Below is a small trained network, with its code and all its weights. Each question gives an input and a class and asks what happens when units are switched off, that is, made to give their printed mean instead of their output.

import numpy as np


def w(rows, s, z=0):
    codes = np.array(rows[::2]) - 128.0
    scale = np.full(codes.shape[1], s)
    scale[-1] = z or s
    return codes * scale


def norm(h):
    return h / np.sqrt((h * h).mean(-1, keepdims=True) + 1e-5)


def f(y):
    return y / 2 * (1 + np.tanh(0.7978845608 * (y + 0.044715 * y**3)))


def log_softmax(a):
    a = a - a.max(-1, keepdims=True)
    return a - np.log(np.exp(a).sum(-1, keepdims=True))


def net(x, mask):
    res = np.array(x, float).reshape(1, 3) / 4 @ E
    u = 0
    for l in range(3):
        y = f(norm(res) @ A[l][:, :-1].T + A[l][:, -1])
        res = res + np.where(mask[u : u + 10], y, B[l][:, -1]) @ B[l][:, :-1]
        u += 10
    return log_softmax(norm(res)[-1] @ U[:, :-1].T + U[:, -1])


A, B = {}, {}
E = w([
[54,72,164,146,163,105],'x0',
[161,162,3,191,53,158],'x1',
[27,190,160,232,152,84],'x2',
],0.0081)
A[0] = w([
[175,107,172,117,124,78,103],'L0N0',
[135,128,49,127,254,140,69],'L0N1',
[121,132,111,139,230,179,119],'L0N2',
[53,160,139,206,60,189,34],'L0N3',
[34,200,126,241,67,172,80],'L0N4',
[83,20,54,23,121,222,64],'L0N5',
[7,173,42,107,109,149,101],'L0N6',
[74,146,185,42,121,137,101],'L0N7',
[128,169,56,238,69,192,186],'L0N8',
[95,173,67,229,93,113,5],'L0N9',
],0.0061,0.0021)
B[0] = w([
[133,103,48,188,2,114,137],'L0N0',
[123,124,155,121,121,160,117],'L0N1',
[134,101,163,87,214,75,130],'L0N2',
[24,142,143,121,124,104,175],'L0N3',
[122,166,49,172,193,57,242],'L0N4',
[20,163,123,80,122,228,198],'L0N5',
[84,176,207,104,170,135,165],'L0N6',
[65,115,149,103,99,133,160],'L0N7',
[121,139,184,24,179,140,254],'L0N8',
[114,162,238,175,133,30,201],'L0N9',
],0.0057,0.0049)
A[1] = w([
[114,60,109,159,117,248,5],'L1N0',
[158,222,55,214,128,42,100],'L1N1',
[51,222,85,223,174,41,247],'L1N2',
[230,113,97,62,125,227,250],'L1N3',
[117,100,232,137,164,169,130],'L1N4',
[69,22,143,84,102,153,205],'L1N5',
[65,33,198,128,215,80,164],'L1N6',
[255,219,118,128,79,193,31],'L1N7',
[81,98,213,75,160,48,195],'L1N8',
[234,192,96,91,124,145,161],'L1N9',
],0.0073,0.0016)
B[1] = w([
[99,93,173,143,90,117,143],'L1N0',
[50,59,179,70,117,68,183],'L1N1',
[73,161,50,2,153,124,255],'L1N2',
[81,143,116,178,128,200,217],'L1N3',
[160,137,129,110,76,118,158],'L1N4',
[159,112,115,140,130,42,174],'L1N5',
[187,170,160,160,88,169,209],'L1N6',
[199,137,92,120,133,123,174],'L1N7',
[165,95,48,115,140,108,207],'L1N8',
[142,184,114,152,173,135,172],'L1N9',
],0.0098,0.0097)
A[2] = w([
[66,239,124,170,90,147,199],'L2N0',
[192,160,168,78,116,23,144],'L2N1',
[101,249,54,125,228,170,220],'L2N2',
[58,111,37,44,114,115,165],'L2N3',
[164,189,99,222,38,145,207],'L2N4',
[190,156,89,136,98,199,253],'L2N5',
[168,164,173,160,254,99,133],'L2N6',
[111,111,152,32,172,123,35],'L2N7',
[117,57,124,47,118,186,105],'L2N8',
[84,125,126,54,90,135,189],'L2N9',
],0.0084,0.0022)
B[2] = w([
[194,135,127,104,207,104,166],'L2N0',
[140,43,46,81,19,69,175],'L2N1',
[190,165,149,175,253,132,250],'L2N2',
[15,146,223,83,77,131,225],'L2N3',
[230,178,135,91,101,78,161],'L2N4',
[161,95,147,201,141,35,190],'L2N5',
[141,172,134,170,41,196,133],'L2N6',
[119,86,108,201,150,94,165],'L2N7',
[1,159,175,206,136,143,155],'L2N8',
[90,162,186,207,139,197,178],'L2N9',
],0.0062,0.011)
U = w([
[1,94,191,216,59,242,120],'0',
[6,233,121,50,211,75,147],'1',
[145,117,137,145,141,160,12],'2',
[178,67,101,80,30,61,170],'3',
[228,238,83,193,213,224,158],'4',
],0.015,0.011)

Each question gives the input, the list of numbers given to net, and the class t.
The units are the neurons (one row each of A and B). Each row of codes is followed by its name. A weight is (code - 128) times the scale printed after its matrix; where a second scale follows, it is the last column's (A, B and U).
mask holds one flag per neuron, layer by layer. A switched-off neuron (its flag False) gives its mean, the last column of its row in B, instead of its output. The means were averaged over made-up inputs and are rounded, as every weight is.
A unit's drop is (log p(t) with every unit on - log p(t) with that unit switched off) / (log p(t) with every unit on - log p(t) with every unit switched off).
The circuit of an input: a set's keep is (log p(t) with only the set's units on - log p(t) with every unit switched off) / (log p(t) with every unit on - log p(t) with every unit switched off). Starting from the 12 units with the biggest drops (on a tie, the unit counted first), units are removed one at a time, each time the one whose removal leaves the highest keep (on an exact tie, the one counted first), for as long as the keep stays at least 0.8.
units of the circuit, in order: the units of the circuit, biggest drop first
most important unit: the unit with the biggest drop
k most important neurons: the k neurons with the biggest drops, biggest first
top k neurons in layer l: the k neurons of layer l with the biggest drops, biggest first
drop when u is switched off: that unit's drop, to one decimal
input [-8,4,2], class 1: units of the circuit, in order -> L1N1
input [-7,-7,-6], class 4: units of the circuit, in order -> L1N1; L1N2
input [7,-3,-5], class 3: 2 most important neurons -> L1N5; L1N2
input [6,-6,-8], class 0: 3 most important neurons -> L0N5; L2N8; L0N9
input [5,7,-5], class 4: 3 most important neurons -> L1N1; L1N3; L1N2
input [-2,7,0], class 1: 2 most important neurons -> L1N1; L0N9
input [0,-8,-8], class 0: top 2 neurons in layer 1 -> L1N3; L1N7
input [1,-2,-2], class 3: top 2 neurons in layer 1 -> L1N5; L1N2
input [-3,-6,-5], class 0: 2 most important neurons -> L1N3; L1N2
input [1,-7,5], class 3: top 2 neurons in layer 1 -> L1N3; L1N6
input [5,4,-7], class 0: drop when L0N5 is switched off -> 0.2
input [2,-7,-1], class 3: drop when L0N4 is switched off -> 0.0
input [0,-2,-3], class 0: drop when L0N5 is switched off -> 0.1
input [-4,-3,0], class 4: most important unit -> L0N9
